In the rows, 128 means zero.
Here are made-up objects, facts about them, and rows of numbers that follow some of those facts. Name the object behind each unnamed row.

Some facts about the objects:
π: refers to; ε: is of sort; β: belongs to class
kabimas	π	bukun; plekagrak	π	fedul; fefin	π	drubros; klaklil	π	bridol; plupi	π	brolan; voges	π	plupi; pigripok	π	giplu; pufan	π	ladrin
ronik	π	skibor; giplu	π	matravek; kotu	π	sedol; matravek	π	kloregri; vezu	π	stoska; staklas	π	drabi; skimutor	π	plekagrak; ploflezak	π	brisil
befal	π	gide; nitom	π	broban; vedri	π	mavos; klastostes	π	levum; mista	π	dage; dubris	π	brotri; stemin	π	kikunek; nufis	π	loskogum
drisolu	π	todasti; skoste	π	granin; pludom	π	dastu; lugrir	π	ronik; tozak	π	klaklil; platras	π	dezur; fudrur	π	dega; dega	π	vibim
dastu	π	fikefu; brebem	π	traflele; bibu	π	klegon; stafiba	π	tika; zeflugir	π	nastomuk; stiflur	π	skugrevar; vibim	π	fefin; grovul	π	plumul
mavos	π	zeflugir; zugraver	π	gruple; dage	π	stiflur; pidom	π	futre; drigris	π	fudrur; drostutruk	π	puga; bakle	π	tozak; debal	π	drisolu
sotol	π	dedro; noklis	π	fasel; givok	π	mibram; duskim	π	patrum; pidrik	π	bradrol; skotul	π	skistek; dedro	π	befal; levum	π	grovul
loskogum	π	stedek; plumul	π	zalan; gritir	π	pigripok; postaflam	π	flepegre; mibram	π	klebri; plodrik	π	naskadrom; stestus	π	skimutor; kikunek	π	bibu
gutis	π	boplis; keplas	π	kabimas; rifotek	π	stemin; fikefu	π	trekidas; lestoklom	π	givok; fasel	π	zunas; bukun	π	pitil; gide	π	modrin
lutruful	π	debal; testu	π	dubris; fuvul	π	platras; zufugrul	π	pludom; bradrol	π	sotol; gigron	π	duskim; komu	π	lutruful; pitil	π	fuvul
zubro	π	bakle; gredulun	π	zagro; kloregri	π	lugrir; bridol	π	noklis; skistuk	π	saklos; granin	π	staflak; sezonum	π	drigris; ladrin	π	tozul
fedul	π	nitom; zipluklun	π	zubro; stedek	π	vedri; broban	π	mista; nastomuk	π	plodrik; gruple	π	pufan; login	π	komu; kibrir	π	stafiba
tozul	π	skistuk; beplosas	π	ploflezak; stoska	π	pidom; zagro	π	stoplu; dezur	π	zotepem; klebri	π	brudin; skugrevar	π	skoste; trekidas	π	login
greklimom	π	beplosas; drubros	π	drostutruk; futre	π	grugu; naskadrom	π	brebem; sedol	π	gritir; klegon	π	nufis; grugu	π	zugraver; lufor	π	trabrogrom
lapes	π	stafun; boplis	π	tasku; traflele	π	keplas; tika	π	testu; stoplu	π	sezonum; brudin	π	klofem; brotri	π	rifotek; klofem	π	kotu
subro	π	postaflam; flepegre	π	stestus; zalan	π	pidrik; drabi	π	trastur; kabimas	ε	109; plekagrak	ε	519; kisti	ε	291; griras	ε	732
fefin	ε	291; klaklil	ε	690; plupi	ε	519; voges	ε	519; pigripok	ε	109; pufan	ε	732; lepor	ε	588; ronik	ε	588
giplu	ε	519; brisil	ε	291; fofler	ε	690; kotu	ε	690; matravek	ε	588; vavakla	ε	519; vezu	ε	588; kibra	ε	732
tribril	ε	464; staklas	ε	519; skimutor	ε	690; ploflezak	ε	464; befal	ε	291; nitom	ε	519; vedri	ε	519; nagrol	ε	109
klastostes	ε	464; mista	ε	519; dubris	ε	588; stemin	ε	291; nufis	ε	588; drisolu	ε	519; skoste	ε	519; pludom	ε	519
lugrir	ε	519; duzu	ε	291; tozak	ε	519; platras	ε	519; fudrur	ε	291; brolan	ε	109; dega	ε	109; dastu	ε	109
brebem	ε	519; stafun	ε	519; bibu	ε	109; stafiba	ε	109; zeflugir	ε	519; stiflur	ε	690; vibim	ε	291; grovul	ε	519
mavos	ε	519; zugraver	ε	291; gezok	ε	109; dage	ε	588; pidom	ε	291; beze	ε	519; drigris	ε	690; drivirar	ε	519
flidruko	ε	588; drostutruk	ε	519; bakle	ε	690; debal	ε	291; sotol	ε	291; noklis	ε	291; trabrogrom	ε	519; givok	ε	519
duskim	ε	519; taskes	ε	109; pidrik	ε	464; skotul	ε	519; skofum	ε	690; dedro	ε	464; levum	ε	519; loskogum	ε	109
plumul	ε	291; gritir	ε	291; postaflam	ε	291; mibram	ε	519; plodrik	ε	519; stestus	ε	464; kikunek	ε	519; gutis	ε	291
fikosten	ε	690; zunas	ε	519; staflak	ε	519; skistek	ε	519; keplas	ε	291; lapak	ε	588; pada	ε	291; rifotek	ε	690
fikefu	ε	519; lestoklom	ε	519; fasel	ε	519; bukun	ε	464; gide	ε	519; lutruful	ε	519; testu	ε	519; fuvul	ε	519
zufugrul	ε	464; niskubra	ε	732; bradrol	ε	519; gigron	ε	519; komu	ε	588; pitil	ε	519; zubro	ε	519; gredulun	ε	690
zotepem	ε	519; kloregri	ε	291; patrum	ε	690; driklo	ε	732; bridol	ε	519; gitrun	ε	519; skistuk	ε	732; granin	ε	519
sezonum	ε	519; ladrin	ε	519; fedul	ε	588; zipluklun	ε	291; stedek	ε	519; gratra	ε	519; lobik	ε	519; broban	ε	732
nastomuk	ε	519; gruple	ε	519; biklu	ε	464; login	ε	732; tenagen	ε	588; kibrir	ε	519; puga	ε	519; tozul	ε	519
beplosas	ε	519; stoska	ε	690; zagro	ε	519; dezur	ε	519; klebri	ε	732; tomem	ε	732; skugrevar	ε	291; trekidas	ε	291
skibor	ε	464; regru	ε	109; nadrodro	ε	519; trastur	ε	519; greklimom	ε	519; modrin	ε	690; drubros	ε	109; futre	ε	588
naskadrom	ε	588; saklos	ε	109; sedol	ε	519; klegon	ε	519; grugu	ε	519; lufor	ε	109; brubas	ε	732; lapes	ε	519
boplis	ε	519; todasti	ε	519; traflele	ε	519; tika	ε	519; stoplu	ε	519; lomul	ε	291; flefin	ε	291; brudin	ε	690
brotri	ε	690; klofem	ε	588; tasku	ε	588; subro	ε	519; flepegre	ε	519; zalan	ε	588; drabi	ε	588; kabimas	β	e
plekagrak	β	b; kisti	β	b; griras	β	a; fefin	β	d; klaklil	β	f; plupi	β	a; voges	β	e; pigripok	β	b
pufan	β	f; lepor	β	d; ronik	β	c; giplu	β	c; brisil	β	a; fofler	β	d; kotu	β	b; matravek	β	c
vavakla	β	f; vezu	β	d; kibra	β	f; tribril	β	f; staklas	β	g; skimutor	β	d; ploflezak	β	d; befal	β	f
nitom	β	d; vedri	β	g; nagrol	β	d; klastostes	β	a; mista	β	g; dubris	β	d; stemin	β	c; nufis	β	b
drisolu	β	c; skoste	β	f; pludom	β	a; lugrir	β	c; duzu	β	g; tozak	β	f; platras	β	f; fudrur	β	f
brolan	β	a; dega	β	c; dastu	β	c; brebem	β	d; stafun	β	g; bibu	β	e; stafiba	β	g; zeflugir	β	a
stiflur	β	a; vibim	β	g; grovul	β	d; mavos	β	g; zugraver	β	c; gezok	β	b; dage	β	a; pidom	β	c
beze	β	e; drigris	β	d; drivirar	β	c; flidruko	β	c; drostutruk	β	f; bakle	β	b; debal	β	d; sotol	β	e
noklis	β	g; trabrogrom	β	f; givok	β	a; duskim	β	d; taskes	β	c; pidrik	β	a; skotul	β	b; skofum	β	a
dedro	β	b; levum	β	g; loskogum	β	e; plumul	β	f; gritir	β	d; postaflam	β	f; mibram	β	g; plodrik	β	g
stestus	β	g; kikunek	β	b; gutis	β	g; fikosten	β	f; zunas	β	f; staflak	β	d; skistek	β	a; keplas	β	b
lapak	β	e; pada	β	c; rifotek	β	d; fikefu	β	d; lestoklom	β	d; fasel	β	b; bukun	β	e; gide	β	g
lutruful	β	a; testu	β	d; fuvul	β	a; zufugrul	β	a; niskubra	β	b; bradrol	β	g; gigron	β	d; komu	β	d
pitil	β	d; zubro	β	d; gredulun	β	f; zotepem	β	g; kloregri	β	g; patrum	β	d; driklo	β	e; bridol	β	c
gitrun	β	d; skistuk	β	a; granin	β	c; sezonum	β	c; ladrin	β	a; fedul	β	a; zipluklun	β	c; stedek	β	d
gratra	β	b; lobik	β	a; broban	β	a; nastomuk	β	c; gruple	β	d; biklu	β	b; login	β	f; tenagen	β	f
kibrir	β	f; puga	β	c; tozul	β	c; beplosas	β	a; stoska	β	b; zagro	β	a; dezur	β	a; klebri	β	a
tomem	β	d; skugrevar	β	e; trekidas	β	d; skibor	β	f; regru	β	a; nadrodro	β	g; trastur	β	d; greklimom	β	d
modrin	β	c; drubros	β	g; futre	β	d; naskadrom	β	c; saklos	β	g; sedol	β	g; klegon	β	d; grugu	β	b
lufor	β	c; brubas	β	c; lapes	β	f; boplis	β	d; todasti	β	b; traflele	β	d; tika	β	g; stoplu	β	g
lomul	β	d; flefin	β	f; brudin	β	d; brotri	β	c; klofem	β	f; tasku	β	g; subro	β	e; flepegre	β	d
zalan	β	d; drabi	β	f

Known rows:
skimutor: [137 135 144 124  87 114 114 138  88  97 130 102 123 147 135 108  88 141
 138 100 143 111 143 149 109  61 140 148 155  91 163 119 107 165 118 136
 115 137 114 113 174 121 127 110 142 121 110 127  86 138 131 144 144]
greklimom: [134 128 126 131 144 127 123 125 107 138 129 118 129 131 137 131 133 124
 135 150 139 129 125 127 142 142 125 125 128 140 116 134 131 125 133 129
 131 130 127 122 120 127 136 134 119 132 124 125 126 115 129 133 126]
broban: [123 131 126 133 103 114 118  80 122 158 106 153 144 139  81 152 118 148
 125  48  83 124  98 131  89 157  80 122  71 154  92 117 139 144 118 132
 128 110 109 164  95  96 101 163 106 140 132 111 176 145 123 174 156]
komu: [145 124 130 120 133 120 142 139 107 123 142  89 122 139 128 124 103 130
 143 145 139 133 137 138 128 135 136 145 132 135 107 121 122 112 139 146
 126 118 136 133 123 113 132 118 119 122 127 121 136 124 126 136 131]
zunas: [136 130 125 126 141 118 128 118 103 133 126  97 131 134 141 132 133 127
 129 160 139 133 124 131 135 146 123 123 135 141 120 130 133 130 137 126
 133 132 126 118 123 128 137 135 124 135 122 125 131 114 124 131 130]
fefin: [109 127 131 135 113 117 121 112 113 134 112 143 148 138 123 135 133 118
 130 109  97 122 114 123 118 133 115 108 118 138 123 132 147 154 119 119
 125 131 111 129 121 115 132 129 130 136 122 121 116 123 127 141 133]
futre: [143 124 131 120 136 121 142 140 105 124 143  93 122 143 129 124 102 131
 142 136 142 130 138 139 126 136 139 147 129 131 108 122 119 114 139 147
 128 117 136 132 122 116 128 114 119 121 125 121 141 123 125 134 133]
dubris: [180 128 118  84 143 127 114 156 164 148 113 162 119 122 122  86 112  75
 144 184 201 127 186  85 179 157 101 140 180 116 140 112 156  70 117 116
 125 114 160 152  81 228 111 108 122 132 147 147 155 156 139  49 139]
lufor: [124 116 129 109 150 126 148 150 128 125 151 110 119 136 117 125 111 119
 132 130 150 121 144 131 119 108 162 145 105 121 117 128 124 104 136 143
 115 124 142 140 135 125 122  99 124 110 140 133 135 129 133 116 120]
plekagrak: [115 128 125 124 155 110 127 129 104 138 139  94 137 126 137 146 123 124
 131 160 147 120 117 131 128 126 140 114 106 131 120 137 124 131 138 142
 131 130 119 119 126 101 131 132 120 129 124 130 136 107 130 138 130]
skugrevar: [107 135 130 132 105 115 117 104 120 125 122 122 147 121 119 124 138 125
 131  77 114 119 113 123 118 130  89 115 117 135 118 137 163 148 125 143
 122 131 104 138 122  77 140 133 128 124 113 115 115 114 130 148 126]
sezonum: [108 119 125 120 156 122 130 129 123 140 145 118 135 123 126 129 140 104
 129 138 144 116 125 122 123 119 150 118  97 132 124 152 136 125 135 133
 118 137 125 128 133 120 136 114 123 124 132 134 130 116 133 122 115]
lestoklom: [126 123 127 119 121 103 132 112 115 136 142 102 137 131 133 118 138 100
 132 120 140 116 122 128 112 139 119 127 125 137 123 140 148 138 138 132
 123 140 124 129 127 121 150 121 125 133 124 123 129 132 123 127 123]
pitil: [137 121 125 179 121 191 151 155 123  60  84 171 111 152 117 121 161 126
  96 114  45 137  96 117 131 138 164 127 202 123 135 164 125  85 133  94
 143 124 171 120 162 206 151 133 117 142 146 127 105 110 128 100 111]
griras: [122 135 127 132  82 124 122  86 161 141 100 173 140 122  84 137 125 151
 117  38  70 133 105 124  99 162  74 122  97 146 102 112 148 140 115 131
 132 109 119 169  99 103 105 163 120 135 133 113 163 153 124 155 146]
nastomuk: [109 113 129 169 179 199 155 160 156 139 134 208 104 132 148 148 172 155
 136 172  92 182 140 137 167 113 178 132 102 149 130 112  84 121 115  78
 132 137 133  99 130 142 111 124 147 113 141 135  98 103 121 127  91]
beplosas: [149 128 123 135 116 123 113 116 128 146 136 137 122 117 136 132 123 125
 138 127 119 125 113 133 135 152 118 132 125 138 120 131 109 134 133 124
 139 124 136 120 116 142 126 152 108 141 122 125 150 140 124 142 134]
skoste: [116 123 132 130 113  96 137 128 105 134 132 102 143 135 140 126 125 107
 135 143 100 120 120 130 118 146 134 116 136 133 123 130 141 146 133 131
 131 132 123 120 122 116 149 114 131 137 119 122 113 128 121 134 130]

Which object is each row?
No name comes twice in this set of rows, the named rows included.
[161 141 112  96 150 126  91 162 191 145  98 175 133  78 134 117 122  92
 126 207 181 117 159  77 195 149 105 101 175 105 156 129 148  77 117 128
 139 115 149 138  87 202 105 138 122 135 143 155 142 135 151  54 135] : tika
[147 127 132 127 146 173 150 157 178 145 150 176  97 123 149 107 136 152
 160 166 158 186 187 136 182 137 122 166 133 145 122  73 110 103 114 106
 125 121 141 125  93 124 105 110 155 101 131 127 112 133 118 114 104] : loskogum
[158 131 127 111 144 155 130 161 184 151 136 174 108 109 143 100 119 128
 161 171 180 166 194 116 190 146 102 156 153 130 129  81 130  92 113 116
 126 114 142 136  83 153 101 109 145 108 132 134 122 138 129  92 116] : bibu
[131 119 127 164 191 210 168 170 137 109 137 170  88 148 132 145 147 182
 128 162 117 179 141 148 155 111 183 156 118 142 117 114  73  87 129 100
 130 123 155 111 148 143 108 127 134 106 148 133 124  97 125 126 100] : naskadrom
[105 131 126 131 152 134 132 101 120 148  95 148 143 148  83 165 128 154
 113  96 114 138 114 121 103 137 100 109  71 146  98 116 148 124 116 127
 125 114 103 161 104  93  98 147 124 128 143 125 167 110 130 150 146] : niskubra
[144 131 116 170 157 192 138 157 122  68  86 154 109 133 115 142 150 144
  81 140  99 128  91 115 139 128 173 121 185 112 138 170 108  68 139 107
 148 118 169 121 161 202 133 153 107 141 151 138 132  97 138 101 121] : zotepem
[174 142 115  99 132 124 100 146 172 131  90 158 132  92 137  97 130  90
 127 189 172 127 161  78 190 167  85 109 197 114 148 121 172  86 120 121
 139 117 146 140  89 209 126 136 126 139 139 145 138 139 143  54 134] : kibrir
[155 133 115 114 194 152 108 150 162 180 121 180 119 101 152 133 139 120
 148 236 200 158 174 101 204 143 116 118 125 135 141 102 122 101 112  96
 134 126 129 116  80 180  95 137 133 130 141 148 144 122 137  86 129] : kikunek
[141 118 127 174 128 184 142 140 170 157 138 224 100 128 157 128 167 153
 144 152  76 183 137 147 164 150 144 150 127 156 135  91  75 139 111  64
 144 134 143  98 111 176 107 150 144 133 132 125 117 149 107 141 106] : zeflugir
[114 118 128 172 165 192 157 155 156 125 127 196 101 137 151 150 170 158
 121 181  81 178 131 141 155 128 186 132 127 142 138 112  75 121 118  73
 142 136 143  94 135 157 113 134 149 124 142 134 108 118 114 129 102] : plodrik
[ 98 129 125 130 165 143 129 109 123 149 100 158 145 136  76 167 129 149
 119  89 111 135 114 117 111 121 107 106  47 149  93 124 150 122 114 132
 117 114 104 164 107  82  95 144 116 120 145 125 162 103 138 147 138] : brubas
[147 118 129 168 120 204 175 156 122  57 114 149  90 171 106 101 151 147
 102  85 100 150 126 132 117 129 166 171 196 124 126 147 122  67 136 101
 129 120 177 136 160 189 142 110 124 124 150 123 118 123 122 102 106] : kabimas
[138 133 123 182 140 214 137 134 106  61  80 174 109 159 102 125 162 162
  93  85  90 147 100 121 132 124 140 137 174 126 133 158 127  87 125  94
 135 122 151 129 158 176 134 148 115 134 143 122 121  90 134 125 119] : bukun
[131 134 137 119 129 135 112 139 101 101 143 105 116 143 127 115 106 144
 126 105 186 109 148 144 110  40 148 151 126  87 165 135 105 146 120 135
 107 143 116 118 183 129 121 112 141 112 122 139 101 132 140 135 134] : modrin

The same objects again, as new rows of numbers:
Known rows:
givok: [148 117 135 145 128 104  96 160 120 144 127 117 111 132 117 105 132 128
 126 132 143 141 139 112 107 158  93]
testu: [172  96 100 137  82 117  78 127 131 133 138 107 108  83  75 147 158 141
 112 108 119 125 122  98  91  80  92]
zufugrul: [ 72 149 158 132 121 159  92 139 122 108 149 105 140 148 174 184 114 112
  86  93 124  89 114 104 134 135 106]
pludom: [142 119 132 152 122 112 111 148 113 142 130 118 103 131 123 124 133 134
 130 140 135 137 126 108 100 146 100]
stemin: [158  78  75 124  78 150 107 146 170  78  63 138 143 135  49 132 149 136
 123 102 108 135 111  77  53  45 129]
grugu: [142 145 128 145 141  84 104 165 114 122 142 131 113 146 132 127 136 125
 136 162 135 142 123 112  99 140 108]
futre: [153 115 121 124 101 126 124 145 125 125 148 109 102  97 137 133 139 141
 117 114 125 131 130 109 152 140  80]
vezu: [145 114 122 122  95 128 124 125 128 129 146 112 105  95 133 128 138 143
 117 114 122 126 135 114 148 136  94]
zunas: [123 133 126 125 171  88 119  96 106 171 129 161 157 114 102 120 118 113
 150 165 142 116 133 187 124 126 225]
granin: [143 119 118 163 129 121 141 134 103 158 124 124  94 133 130 136 125 140
 133 152 144 128 101 101 116 123 120]
todasti: [129 139 138 129 163  77 121  99 106 169 128 142 156 117 111  98 116 126
 130 165 136 118 127 177 120 125 232]
drisolu: [136 112 123 153 121 126 122 138 114 157 120 121 103 135 114 116 127 135
 133 138 147 130 118 109 114 137 119]
lobik: [137 113 140 140 143 102 129  97 105 181 119 131 142 105 111 105 115 133
 124 148 135 119 129 161 122 130 203]
stedek: [124 104 118 132  28 136  97  69 139 126 141 106  99 105  60 130 163 150
 125 114 100 130 150 108  67  89  95]
fuvul: [100 135 166 145  93 125 150  97 111 141 144 114  86 155 139 102 131 146
 153 158 124 151 154 127 100 183  84]
drivirar: [128 111 132 146 143 119 133  96 107 189 106 132 135 116 101  97 112 137
 129 143 151 114 123 154 131 128 204]
lapes: [123 136 119 135 146  98 107 137 113 135 142 152 125 138 115 140 138 120
 158 160 136 133 133 142 104 136 132]
kloregri: [167 118 123 113 166 148 114 186 165 116  98 128 141 146 100  69 138 118
 145  92 149 171 156 123 156 150  76]

Rows to name:
No name comes twice in this set of rows, the named rows included.
[143 143 103 150 154  94 136 152  96 125 154 149 101 140 154 174 136 124
 157 183 133 133  95 114 109 121 113] : skoste
[156 126 108 121 137 152 159 135 152 107 103 134 125 147 115 106 136 134
 151 123 125 158 130 121 134 114 105] : gutis
[171 146  89 176 156 117 178 139  86 147 155 124  66 136 183 185 131 150
 145 182 143 130  58  79 142  95  96] : mista
[121 113 124 132 119 132 107 158 129 136 113 133 122 135 118 103 122 127
 122 113 152 125 131 105 141 159 118] : ronik
[165 158 106 165 158  77 167 158  79 124 154 132  87 143 194 183 130 140
 135 202 126 135  65  90 109 112 118] : plekagrak
[164 126 106 126 151 149 158 155 151 106 106 130 123 150 125 107 138 130
 150 125 129 163 121 111 138 116  90] : vibim
[129  96  88 102  62 155  87 132 177  76 120 122 140  84  81 165 144 128
  79  74  98 100 120  90  98  42 102] : rifotek
[135 119 142  98 149 149  91 189 173 116 131 110 140  98 137  97 125 108
  94  62 139 133 174 133 182 161  50] : brudin
[ 95 150 141 138 120 106 131 111 115 127 156 143 102 163 128 127 140 123
 172 172 129 146 152 148 100 169  96] : platras
[156 108 135 111 161 124 177 102 136 145  77 138 172 111 115  83 109 131
 131 132 113 136 134 180 133 117 216] : brisil

Now the same objects, written a new way:
Named rows:
subro: [139 122 106 119 159 109 120 154 130  90 174 180 110 111 154 123 135 127
 116 113 116 146  66 123 161  59 148]
dastu: [111 119 125 134 130 121 107 126 124 139 132 143 111 117 111 184 142  79
 141 112 126 123 133 112 131 134 137]
nastomuk: [121  78 175 129 118 187 140 102  59  88  85  78 114 163 202 117 106 126
 180 182 187 101 129 136 138 128 183]
dega: [108 121 124 131 129 119 108 127 127 140 132 140 111 120 110 184 144  82
 140 110 123 123 135 110 131 137 132]
naskadrom: [119  77 184 146 115 176 142 101  57  77  58 100 101 160 204 117  92 134
 174 163 181 121 145 154 137 127 142]
bukun: [157 105 197 150 102 195 146  79  84  56   6 144  79  83 150 124  34 151
 149 128 125 138 194 148 130  94  60]
drisolu: [116 119 103 130 117 114 127 140 158 120 134 126 123 140 138 141 141 105
 106 113 136 136 125 124 141 135 145]
plekagrak: [126 121 111 120 150 106 105 152 155 116 152 157 120 116 146 124 135 141
 115 102 123 135  87 120 169  91 144]
klegon: [137 147 147 115 140 190 148  94  71 126 139  67 177 156 160 127 130 149
 157 201 150  99 103 156  82 147 207]
gigron: [130 139 117 127 143 116 140 136 129 120 149 128 125 144 139 112 136 121
 113 140 136 140 127 122 127 129 125]
trekidas: [140 134 113 127 133 117 129 136 121 136 148 128 124 126  93 125 131 112
 129 142 129 132 152 104 121 123 122]
gitrun: [128 139 114 123 135 121 142 133 134 125 145 120 129 146 137 107 135 121
 117 140 133 136 133 120 125 139 123]
zipluklun: [129 114 103 135 129 122 118 135 126 118 133 139 125 117 104 161 127  93
 127 125 134 135 138 113 133 111 150]
noklis: [136 115 100 131 117 129 135 131 134 130 131 135 135 113 103 153 126 109
 142 116 133 133 131 104 137 119 135]
stafun: [123 117  98 127 113 131 145 131 156 128 127 124 135 134 149 132 133 123
 129 112 137 134 120 119 139 143 133]
griras: [ 94 161 194 124 158 113 101 132 134 145 156 105 105 150 162 121 139 133
  97 131 109 122 124 146 136 149  99]
ronik: [ 94 106 118 135  66  91 128 144 180 170 114 104 136 147 109 136 144 115
  95  88 131 127 150 139 136 176 120]
bakle: [135 105 131 136 119 106  96 135 121 143 102 158 133 101  86 132 125 154
 146 110 121 122 129 143 133  96 133]

Rows to name:
No name comes twice in this set of rows, the named rows included.
[120 104 116 107  72 113 123 141 170 162 120 106 131 109  81 113 136 125
 123  95  97  95 146  96 139 147 125] : skugrevar
[134 120 113 135 133 100 144 149 119 129 164 175 134 124 141 118 134 140
 130 102 130 160  84 137 142  95 109] : klofem
[122 138 115 124 126 118 143 134 141 130 141 114 127 147 131 105 140 124
 116 133 135 136 136 119 126 148 121] : trastur
[157 170  92 153 130 192 120  78 114 114  89 123 203 105  83 203 117 141
 136 167 105 112 125 200  32 139 204] : brotri
[119 120 144 119 135 136  95 121 136 141 120 139 118  99 122 165 134 126
 154 111 107  98 118 111 142 126 132] : gezok
[138 104 178 131 138 185 154  95  71  69  71  96  93 162 204  79  91 136
 170 183 170 121 167 124 132 139 114] : brebem
[126 140 108 126 137  96 134 148 141 135 161 134 122 146 128 109 142 116
 108 125 132 150 127 111 132 131 119] : nitom
[148 133 134 146 145 194 163  82 131  31  39 126  75 143 203  80  75 135
 130 156 136 151 205 126 120 153  55] : pitil
[136 119 174 136 107 119 110 128 110 153  98 142 136  81  76 164  96 151
 128 105 130 132 130 146 145  86 123] : biklu
[131 132 110 126 125 104 126 143 130 147 151 128 127 124  85 120 138 107
 122 130 127 135 151  98 126 126 120] : gritir
[152 196  79 136 154 226 130  60 152 108 105 127 192  91 117 235 116 121
 142 147  81 105 115 162  39 167 170] : stafiba
[118 115 117 115 114 120 112 139 177 133 122 120 130 125 142 116 137 150
 118  99 119 113 112 121 162 132 135] : todasti
[146 121 106 121 118 141 143 126 121 134 137 135 140 104 111 128 121 126
 154 122 125 123 125 102 131 118 122] : flefin
[141 151 125 112 138 205 119  89 134 118 120  79 194 123 157 156 123 174
 146 169 114  78  78 170  96 137 223] : kikunek
[123 148 152 131 161  75  99 155 128 136 158 140 110 144 119  89 141 145
  88 134 121 141 130 146 136 105 110] : fedul

